Below is a small trained network, with its code and all its weights. Each question gives an input and a class and asks what happens when units are switched off, that is, made to give their printed mean instead of their output.

import numpy as np


def w(rows, s, z=0):
    codes = np.array(rows[::2]) - 128.0
    scale = np.full(codes.shape[1], s)
    scale[-1] = z or s
    return codes * scale


def norm(h):
    return h / np.sqrt((h * h).mean(-1, keepdims=True) + 1e-5)


def f(y):
    return np.maximum(y, 0)


def log_softmax(a):
    a = a - a.max(-1, keepdims=True)
    return a - np.log(np.exp(a).sum(-1, keepdims=True))


def net(x, mask):
    res = np.array(x, float).reshape(1, 7) / 4 @ E
    u = 0
    for l in range(2):
        y = f(norm(res) @ A[l][:, :-1].T + A[l][:, -1])
        res = res + np.where(mask[u : u + 3], y, B[l][:, -1]) @ B[l][:, :-1]
        u += 3
    return log_softmax(norm(res)[-1] @ U[:, :-1].T + U[:, -1])


A, B = {}, {}
E = w([
[198,218,118,165,141,131,147,168,75],'x0',
[3,218,244,43,122,100,198,182,6],'x1',
[150,229,138,160,159,61,167,104,184],'x2',
[34,42,97,94,206,77,164,179,115],'x3',
[143,148,91,175,45,163,133,160,170],'x4',
[206,201,80,224,153,190,122,81,168],'x5',
[154,196,95,85,66,85,67,200,128],'x6',
],0.0071)
A[0] = w([
[107,77,183,105,62,223,98,80,107,2],'L0N1',
[29,82,103,188,141,152,177,42,108,152],'L0N2',
[92,248,254,114,122,101,214,186,59,85],'L0N3',
],0.0078,0.0053)
B[0] = w([
[226,173,195,127,184,131,177,154,158,157],'L0N1',
[118,161,169,85,9,185,117,82,117,191],'L0N2',
[61,96,64,147,99,64,153,81,173,254],'L0N3',
],0.013,0.0084)
A[1] = w([
[111,89,230,121,247,212,186,69,2,4],'L1N1',
[98,32,65,52,88,68,81,231,98,177],'L1N2',
[225,215,16,218,112,112,105,107,167,164],'L1N3',
],0.0072,0.0023)
B[1] = w([
[154,232,113,74,86,167,110,212,247,150],'L1N1',
[102,112,91,113,106,102,194,66,154,219],'L1N2',
[253,187,192,37,94,224,118,217,148,255],'L1N3',
],0.012,0.0086)
U = w([
[53,98,67,113,109,24,199,48,165,232],'0',
[141,77,164,216,221,72,119,171,45,3],'1',
[244,169,143,84,96,164,131,183,193,211],'2',
[85,100,114,193,238,105,17,152,75,19],'3',
],0.011,0.0041)

Each question gives the input, the list of numbers given to net, and the class t.
The units are the neurons (one row each of A and B). Each row of codes is followed by its name. A weight is (code - 128) times the scale printed after its matrix; where a second scale follows, it is the last column's (A, B and U).
mask holds one flag per neuron, layer by layer. A switched-off neuron (its flag False) gives its mean, the last column of its row in B, instead of its output. The means were averaged over made-up inputs and are rounded, as every weight is.
A unit's drop is (log p(t) with every unit on - log p(t) with that unit switched off) / (log p(t) with every unit on - log p(t) with every unit switched off).
The circuit of an input: a set's keep is (log p(t) with only the set's units on - log p(t) with every unit switched off) / (log p(t) with every unit on - log p(t) with every unit switched off). Starting from all 6 units, units are removed one at a time, each time the one whose removal leaves the highest keep (on an exact tie, the one counted first), for as long as the keep stays at least 0.8.
circuit, biggest first: the units of the circuit, biggest drop first
k most important neurons: the k neurons with the biggest drops, biggest first
top k neurons in layer l: the k neurons of layer l with the biggest drops, biggest first
drop when u is switched off: that unit's drop, to one decimal
input [-3,8,-8,-8,-3,1,5], class 0: circuit, biggest first -> [L1N3]
input [8,3,1,-1,-7,3,4], class 0: 2 most important neurons -> [L0N3, L0N1]
input [0,-5,-5,3,-6,-4,-5], class 2: 2 most important neurons -> [L0N3, L1N1]
input [-6,-2,-6,1,6,-4,5], class 0: top 2 neurons in layer 1 -> [L1N3, L1N2]
input [-8,-6,2,3,1,-3,8], class 0: top 2 neurons in layer 1 -> [L1N2, L1N3]
input [-2,-3,2,5,-8,6,-4], class 2: top 2 neurons in layer 1 -> [L1N1, L1N2]
input [8,4,-7,-8,1,-6,-3], class 0: 2 most important neurons -> [L0N3, L1N3]
input [4,4,-1,-4,-7,2,-6], class 0: drop when L0N3 is switched off -> 1.2
input [4,5,-2,-7,-6,3,-5], class 0: drop when L0N3 is switched off -> 1.1
input [7,8,7,-6,8,0,-8], class 0: drop when L0N3 is switched off -> 1.1
